133  133  134  118  122  134  126  117  123  119  117  120  117
143  124  122  118  126  107  124  123  104  102  146  139  130
142  125  124  118  125  110  124  121  106  104  141  135  127
137  136  138  118  117  136  124  107  116  110  112  115  109
138  123  120  118  130  108  126  131  112  112  148  141  135
132  136  140  118  117  143  125  108  123  118  107  112  107
112  132  135  118  129  152  132  131  153  155  108  116  124
138  124  123  118  128  111  126  127  111  110  143  138  131
111  131  133  118  131  150  132  135  156  157  111  119  128
113  129  131  118  133  143  132  137  151  154  117  122  132
114  129  131  118  131  144  132  136  150  152  117  122  131
116  131  134  118  129  145  131  131  147  149  114  119  126
144  126  125  118  125  113  124  120  105  102  139  134  124
131  136  138  118  119  140  125  112  124  121  110  115  112
Counting starts at 1.
The entry in the bottom-left corner? 131
The maximum: 157
The top-right entry is 117
The entry in row 2 and column 1 -> 143
The entry in the top-left corner? 133
The entry in row 1 and column 2: 133
The entry in row 3 and column 1 is 142
The entry at row 2, column 3? 122
The entry just right of the largest entry? 111
The entry at row 3, column 2: 125
The entry in row 3 and column 3? 124
The entry in row 1 and column 3 is 134
The entry just left of the largest entry? 156
The entry in the bottom-right corner is 112
The entry at row 2, column 2? 124
The bottom entry of the column that holds the largest entry? 121

array([[131, 133, 125, 112, 127, 121, 127, 122, 114, 128, 127, 127],
       [106, 121, 140, 133, 142, 110, 132, 127, 132, 117, 119, 135],
       [123, 124, 123, 125, 130, 143, 125, 128, 126, 128, 134, 124],
       [135, 120, 128, 137, 132, 129, 126, 130, 135, 132, 133, 123],
       [128, 128, 128, 128, 128, 128, 128, 128, 128, 128, 128, 128],
       [128, 128, 128, 128, 128, 129, 128, 128, 128, 128, 128, 127],
       [121, 133, 119, 117, 129, 120, 127, 125, 128, 145, 146, 127],
       [132, 122, 135, 125, 124, 123, 140, 118, 115, 127, 140, 138],
       [123, 123, 132, 120, 127, 125, 128, 137, 130, 124, 125, 126],
       [128, 128, 127, 128, 128, 128, 128, 128, 128, 128, 128, 128]])
Indices start at 1.
The bottom-left entry is 128
The entry at row 1, column 3 is 125
Give the entry at row 1, column 2.
133
Give the top entry of the column that holds the smallest entry.
131
The entry directly above the largest entry is 128
Give the entry at row 3, column 1.
123
Give the bottom-right entry.
128
The entry at row 3, column 3: 123
The entry in the top-right corner is 127
Give the smallest entry.
106
Give the entry at row 2, column 2.
121
The entry just right of 118 is 115
Give the entry just right of the largest entry.
127
Give the entry just left of the largest entry.
145
Give the entry at row 3, column 2.
124

m = [[142, 115, 102, 140, 121, 144, 119, 130, 152, 123, 149, 129], [144, 110, 102, 142, 120, 137, 124, 132, 149, 131, 146, 135]]
The entry just left of 137 is 120
The entry just left of 123?
A: 152
The entry just left of 124 -> 137

[[124 138 130 125 128 130 120 132 127 121]
 [126 141 128 129 125 128 131 140 128 122]
 [122 148 123 127 129 129 116 131 130 125]
 [129 123 121 132 129 123 142 126 131 126]
 [131 132 133 129 132 123 125 129 129 130]
 [130 112 124 126 148 124 116 132 128 132]
 [125 152 119 127 119 128 133 132 131 123]
 [136 144 122 131 125 125 131 123 124 126]
 [127 137 125 123 126 130 124 131 126 135]
 [125 129 130 131 132 130 141 134 128 136]
 [122 146 131 131 126 126 141 132 127 130]
 [124 140 127 127 130 129 137 129 133 129]
 [128 131 132 129 117 119 139 131 122 131]
 [129 139 134 134 112 123 122 129 127 137]
 [131 116 132 124 137 123 119 131 131 132]
 [133 150 125 132 130 122 129 123 130 117]]
The fifth-last entry, reading row by row -> 122
The top-right entry: 121
The bottom-right entry -> 117
The maximum -> 152
The 1st entry, reading row by row?
A: 124
The bottom-left entry?
A: 133
The third entry on the main diagonal?
A: 123
The second entry, reading row by row?
A: 138
The last entry in the row that holds the largest entry?
A: 123
The entry directly below the largest entry is 144
The entry just left of the largest entry?
A: 125
The second entry on the diagonal from the top-right corner: 128
The second-last entry, reading row by row: 130
The fourth entry in reading order is 125
The 2nd largest entry?
A: 150
The 3rd entry, reading row by row?
A: 130
The largest entry in the first column -> 136
The smallest entry in the first row?
A: 120
The third entry on the diagonal from the top-right corner?
A: 131

A =
[[128 128 128 128 128 128 128 128 129]
 [136 105 133 116 118 139 118 132 117]
 [117 135 135 139 124 129 112 150 111]
 [143 111 129 117 129 133 133 115 128]
 [124 122 126 147 126 113 103 138 141]
 [140 118 139 145 139 120 111 134 112]
 [134 105 132 115 116 140 118 133 119]
 [124 121 135 116 116 144 124 141 108]
 [132 109 132 117 117 139 119 134 118]
 [142 133 137 134 147 125 139 118 112]
 [122 128 136 132 123 134 116 146 108]
 [115 139 134 138 125 129 116 149 111]
 [146 102 127 128 129 122 118 117 139]]
The last entry in the row that holds the smallest entry: 139
Report the maximum.
Answer: 150
The fourth entry, reading row by row -> 128
Report the first entry on the diagonal from the top-right corner.
Answer: 129
The first entry, reading row by row is 128
Report the bottom entry of the column that holds the smallest entry.
Answer: 102
Report the entry just left of the centre entry.
Answer: 115
Report the entry directly above the smallest entry.
Answer: 139
Report the entry in the bottom-left corner.
Answer: 146
Report the second largest entry.
Answer: 149
Report the second entry on the main diagonal.
Answer: 105
The first entry of the largest entry's row: 117
Report the entry just right of the smallest entry.
Answer: 127
Report the 2nd entry in reading order.
Answer: 128
The last entry of the largest entry's row is 111
The bottom entry of the column that holds the largest entry is 117
The entry directly below the largest entry: 115
The 5th-last entry, reading row by row is 129
The entry just right of the centre entry: 140
Report the 3rd entry, reading row by row.
Answer: 128
Report the top entry of the column that holds the largest entry.
Answer: 128
Report the entry directly below 123.
Answer: 125
Report the 2nd smallest entry.
Answer: 103
The 3rd entry on the main diagonal -> 135

[[124 150 115 131 131 123 123 121 136 148 142 140 119 121 140]
 [114 123 136 121 108 126 154 127 122 146 123 126 135 124 122]]
The entry directly below 119?
A: 135
The entry just right of 115?
A: 131
The top entry of the column that holds the largest entry?
A: 123
The second entry from the end, reading row by row?
A: 124
The entry in the bottom-right corner is 122
The smallest entry in the first column?
A: 114
The entry just right of the smallest entry?
A: 126
The maximum -> 154
The first entry on the main diagonal -> 124
The entry in the top-right corner -> 140

[[140 110 149 118 147 136 110 107]
 [112 151 101 141 104 118 151 154]
 [126 130 125 129 126 127 130 131]
 [113 151 101 141 104 118 151 154]
 [139 111 147 119 146 135 112 109]
 [114 149 103 140 105 119 149 153]
 [143 106 154 116 151 138 106 103]
 [143 106 154 115 152 138 106 102]]
Rows and columns are numbered from 1.
The entry at row 2, column 1: 112
The entry in row 1 and column 3 is 149
Give the entry at row 1, column 1.
140
Give the entry directly above 152.
151
The bottom-left entry is 143
Give the entry at row 2, column 3.
101
Give the entry in row 3 and column 1.
126
The entry in row 1 and column 2 is 110
Give the entry directly below 129.
141
Give the entry directly above 139.
113
Give the entry directly above 102.
103
Give the entry directly below 109.
153
The entry directly below 136 is 118
Give the entry in the top-right corner.
107

arr = [135 134 122 140 142 148 139 135 103 137 127 131 137 115 106]
The entry just left of 142: 140
The entry just left of the smallest entry is 135
Give the entry just right of 127.
Answer: 131

Questions about the grid below.
1) The bottom-right entry?
2) The entry directly above the largest entry?
3) The bottom entry of the column that holds the largest entry?
4) The largest entry?
5) The entry in the top-left corner?
6) The third entry on the diagonal from the top-right corner?
7) The fifth entry from the end, reading row by row?
[[110 128 119 138]
 [146 135 141 122]
 [110 127 118 138]
 [133 136 127 137]
 [138 138 123 141]
 [135 130 124 132]
 [114 135 127 140]
 [120 136 111 150]
 [122 127 110 141]
 [134 137 143 125]
 [151 136 123 134]
 [119 133 131 133]]
1) 133
2) 134
3) 119
4) 151
5) 110
6) 127
7) 134
